Below is a small trained network, with its code and all its weights. Each question gives an input and a target symbol and asks what happens when units are switched off, that is, made to give their printed mean instead of their output.

import numpy as np


def w(rows, s, z=0):
    codes = np.array(rows[::2]) - 128.0
    scale = np.full(codes.shape[1], s)
    scale[-1] = z or s
    return codes * scale


def f(y):
    return np.maximum(y, 0)


def softmax(a):
    e = np.exp(a - a.max(-1, keepdims=True))
    return e / e.sum(-1, keepdims=True)


def log_softmax(a):
    a = a - a.max(-1, keepdims=True)
    return a - np.log(np.exp(a).sum(-1, keepdims=True))


def net(x, mask):
    ids = ['ΓΘΞΠΣαεηλμτφω'.index(c) for c in x.split()]
    T = len(ids)
    res = E[ids] + P[:T]
    u = 0
    for l in range(2):
        q, k, v = (res @ M[l].T for M in (Q, K, V))
        z = softmax(np.where(np.tri(T) > 0, q @ k.T / 2**0.5, -1e9)) @ v
        res = res + np.where(mask[u], z, O[l][:, -1]) @ O[l][:, :-1]
        u += 1
        y = f(res @ A[l][:, :-1].T + A[l][:, -1])
        res = res + np.where(mask[u : u + 16], y, B[l][:, -1]) @ B[l][:, :-1]
        u += 16
    return log_softmax(res[-1] @ U[:, :-1].T + U[:, -1])


Q, K, V, O, A, B = {}, {}, {}, {}, {}, {}
E = w([
[207,185,118,97,148],'Γ',
[145,59,157,119,157],'Θ',
[121,191,100,205,167],'Ξ',
[109,222,73,113,129],'Π',
[10,57,104,180,103],'Σ',
[129,23,141,124,150],'α',
[69,61,208,132,199],'ε',
[77,181,133,140,95],'η',
[76,112,60,236,247],'λ',
[126,57,122,162,49],'μ',
[69,181,204,148,191],'τ',
[63,127,196,163,115],'φ',
[104,167,204,145,121],'ω',
],0.015)
P = w([
[167,190,76,207,86],'0',
[64,49,38,32,101],'1',
[135,153,195,176,181],'2',
[67,77,164,184,49],'3',
[69,72,48,11,121],'4',
[139,156,194,179,175],'5',
[77,86,170,182,49],'6',
[84,79,45,2,130],'7',
[150,160,192,179,175],'8',
[86,84,165,183,53],'9',
[73,79,48,2,136],'10',
[159,155,185,183,172],'11',
],0.0091)
Q[0] = w([
[159,254,147,173,204],'0.h1',
[116,147,107,53,196],'0.h1',
],0.0084)
K[0] = w([
[189,170,2,24,88],'0.h1',
[139,236,28,253,182],'0.h1',
],0.0064)
V[0] = w([
[167,151,1,133,194],'0.h1',
[169,179,154,148,35],'0.h1',
],0.0049)
O[0] = w([
[72,253,217,97,157,252],'0.h1',
[159,198,172,161,67,86],'0.h1',
],0.0069,0.0026)
A[0] = w([
[182,167,254,184,135,6],'0.n1',
[21,141,47,86,141,140],'0.n2',
[119,31,146,41,6,146],'0.n3',
[161,206,118,138,176,156],'0.n4',
[159,104,90,31,155,82],'0.n5',
[96,93,144,88,199,104],'0.n6',
[164,150,65,177,169,110],'0.n7',
[112,71,104,108,161,47],'0.n8',
[97,194,143,120,151,92],'0.n9',
[138,75,74,171,127,13],'0.n10',
[188,140,219,180,226,197],'0.n11',
[172,228,174,91,146,81],'0.n12',
[200,159,112,148,130,65],'0.n13',
[183,208,97,171,15,3],'0.n14',
[105,54,86,119,166,65],'0.n15',
[82,57,250,159,123,144],'0.n16',
],0.0084,0.0041)
B[0] = w([
[148,219,179,218,140,186],'0.n1',
[207,131,131,86,129,242],'0.n2',
[150,215,156,104,254,189],'0.n3',
[91,109,148,83,116,237],'0.n4',
[66,140,54,197,150,166],'0.n5',
[210,192,110,118,101,180],'0.n6',
[140,146,194,113,167,171],'0.n7',
[95,151,140,83,89,154],'0.n8',
[98,89,144,71,145,196],'0.n9',
[157,181,182,137,111,151],'0.n10',
[102,53,188,116,148,253],'0.n11',
[80,149,170,72,117,226],'0.n12',
[159,142,171,116,88,150],'0.n13',
[131,224,126,101,99,156],'0.n14',
[77,164,120,92,80,176],'0.n15',
[153,152,71,181,108,209],'0.n16',
],0.0078,0.0067)
Q[1] = w([
[127,210,50,57,183],'1.h1',
[132,160,107,254,95],'1.h1',
],0.0063)
K[1] = w([
[161,227,100,100,39],'1.h1',
[148,1,80,157,96],'1.h1',
],0.0063)
V[1] = w([
[172,116,201,225,82],'1.h1',
[75,50,12,144,252],'1.h1',
],0.0048)
O[1] = w([
[254,133,55,55,199,113],'1.h1',
[134,185,100,121,161,2],'1.h1',
],0.0069,0.009)
A[1] = w([
[160,103,131,101,31,254],'1.n1',
[179,91,187,208,121,98],'1.n2',
[162,188,2,101,62,160],'1.n3',
[25,137,153,57,34,139],'1.n4',
[199,44,8,212,67,113],'1.n5',
[141,2,117,76,116,229],'1.n6',
[171,173,115,85,107,94],'1.n7',
[141,87,174,86,180,80],'1.n8',
[108,13,78,80,87,228],'1.n9',
[111,54,50,153,118,95],'1.n10',
[162,129,135,86,80,200],'1.n11',
[137,95,48,202,76,62],'1.n12',
[136,178,166,75,86,43],'1.n13',
[57,67,101,143,196,70],'1.n14',
[210,71,156,55,117,101],'1.n15',
[166,190,104,202,157,59],'1.n16',
],0.0097,0.0058)
B[1] = w([
[117,146,88,164,186,180],'1.n1',
[123,192,85,90,95,162],'1.n2',
[145,233,175,177,142,161],'1.n3',
[123,86,77,107,155,245],'1.n4',
[100,115,99,2,75,137],'1.n5',
[115,102,164,198,108,162],'1.n6',
[138,140,196,156,130,147],'1.n7',
[206,153,80,147,114,175],'1.n8',
[190,88,225,183,15,164],'1.n9',
[81,178,187,78,27,131],'1.n10',
[133,145,116,134,166,177],'1.n11',
[166,139,64,69,57,133],'1.n12',
[173,68,135,119,139,183],'1.n13',
[116,89,95,133,145,146],'1.n14',
[147,104,126,149,138,159],'1.n15',
[238,117,75,147,129,139],'1.n16',
],0.0091,0.012)
U = w([
[187,114,166,59,132,28],'Γ',
[150,45,161,193,72,70],'Θ',
[108,160,178,136,111,15],'Ξ',
[71,93,67,31,142,194],'Π',
[97,148,107,85,40,204],'Σ',
[98,167,166,133,96,69],'α',
[2,59,153,140,77,255],'ε',
[100,174,115,159,113,131],'η',
[90,99,51,191,199,245],'λ',
[200,156,81,171,137,45],'μ',
[79,175,133,128,121,165],'τ',
[169,144,26,91,116,155],'φ',
[170,141,92,171,106,141],'ω',
],0.0093,0.0039)

Each question gives the input, a string of symbols that net reads in full, and the target symbol t.
The units are the heads (2 rows each of Q, K, V and O) and the neurons (one row each of A and B). Each row of codes is followed by its name. A weight is (code - 128) times the scale printed after its matrix; where a second scale follows, it is the last column's (O, A, B and U).
mask holds one flag per unit, layer by layer, with each layer's heads first. A switched-off unit (its flag False) gives its mean, the last column of its rows in O or B, instead of its output. The means were averaged over made-up inputs and are rounded, as every weight is.
A unit's drop is (log p(t) with every unit on - log p(t) with that unit switched off) / (log p(t) with every unit on - log p(t) with every unit switched off).
The circuit of an input: a set's keep is (log p(t) with only the set's units on - log p(t) with every unit switched off) / (log p(t) with every unit on - log p(t) with every unit switched off). Starting from the 12 units with the biggest drops (on a tie, the unit counted first), units are removed one at a time, each time the one whose removal leaves the highest keep (on an exact tie, the one counted first), for as long as the keep stays at least 0.8.
circuit, biggest first: the units of the circuit, biggest drop first
most important unit: the unit with the biggest drop
top k neurons: the k neurons with the biggest drops, biggest first
k most important neurons of layer l: the k neurons of layer l with the biggest drops, biggest first
input Γ ω ω μ τ, target Θ: 2 most important neurons of layer 0 => (0.n1, 0.n14)
input Γ λ Γ Σ Γ α, target Θ: most important unit => 0.n11
input Γ Γ Γ ω η η Γ Γ Γ Π ε, target Θ: circuit, biggest first => (0.h1, 1.n9)
input τ Π Γ μ, target μ: circuit, biggest first => (0.n3, 0.h1, 0.n16, 0.n11)
input Γ τ λ Π Γ Π λ Γ Γ Π φ, target Θ: top 2 neurons => (0.n14, 0.n1)
input Γ Γ μ Γ Γ ε, target μ: circuit, biggest first => (0.n1, 0.n16, 1.n16, 0.n6)
input Γ τ Γ Π ε Π λ Σ, target Θ: top 4 neurons => (1.n9, 0.n2, 0.n14, 0.n1)
input ω Σ α Σ τ Γ Θ Π α, target Θ: circuit, biggest first => (0.h1, 1.n9)
input λ Γ Γ Π τ, target Π: circuit, biggest first => (0.h1, 1.n4, 0.n9)
input λ Γ Γ Γ λ Π η Σ Γ Γ Π μ, target φ: 3 most important neurons of layer 0 => (0.n12, 0.n16, 0.n4)
input Γ Γ φ Γ η Γ Π Π, target Θ: top 3 neurons => (1.n9, 0.n14, 0.n1)
input μ Γ Γ τ Γ Σ, target Σ: top 2 neurons => (0.n16, 1.n5)
input Γ Π Γ λ Γ η Γ μ, target Θ: top 2 neurons => (0.n14, 1.n9)
input Γ λ Γ Γ λ Θ λ Γ μ η ω, target Θ: top 3 neurons => (0.n14, 0.n1, 1.n9)
input λ Γ Γ λ Γ Σ λ ω, target Π: top neuron => (0.n11)
input Γ Σ Γ Γ Γ Σ Π Ξ, target Θ: top 3 neurons => (0.n14, 0.n1, 1.n9)
input Γ Γ Γ Γ λ, target Θ: top 3 neurons => (1.n9, 0.n14, 0.n1)
input Γ μ Σ ε Γ Σ Γ ε, target Θ: top 4 neurons => (1.n9, 0.n14, 0.n1, 1.n6)
input Π Γ Γ Π Σ Γ Γ Π λ Γ Θ, target ε: 2 most important neurons of layer 1 => (1.n9, 1.n6)
input λ Θ α Γ Γ Σ η ω η μ Γ, target Π: most important unit => 0.h1
input λ Γ Γ Γ Π ε Γ Γ Γ Γ λ, target Π: top 4 neurons => (0.n11, 0.n6, 0.n15, 0.n7)
input ε λ Σ τ Γ λ λ Γ Γ μ, target μ: 2 most important neurons of layer 0 => (0.n3, 0.n16)
input Γ Γ Π Γ Γ ε Γ Ξ Γ α Γ, target Θ: top 2 neurons => (1.n9, 0.n14)
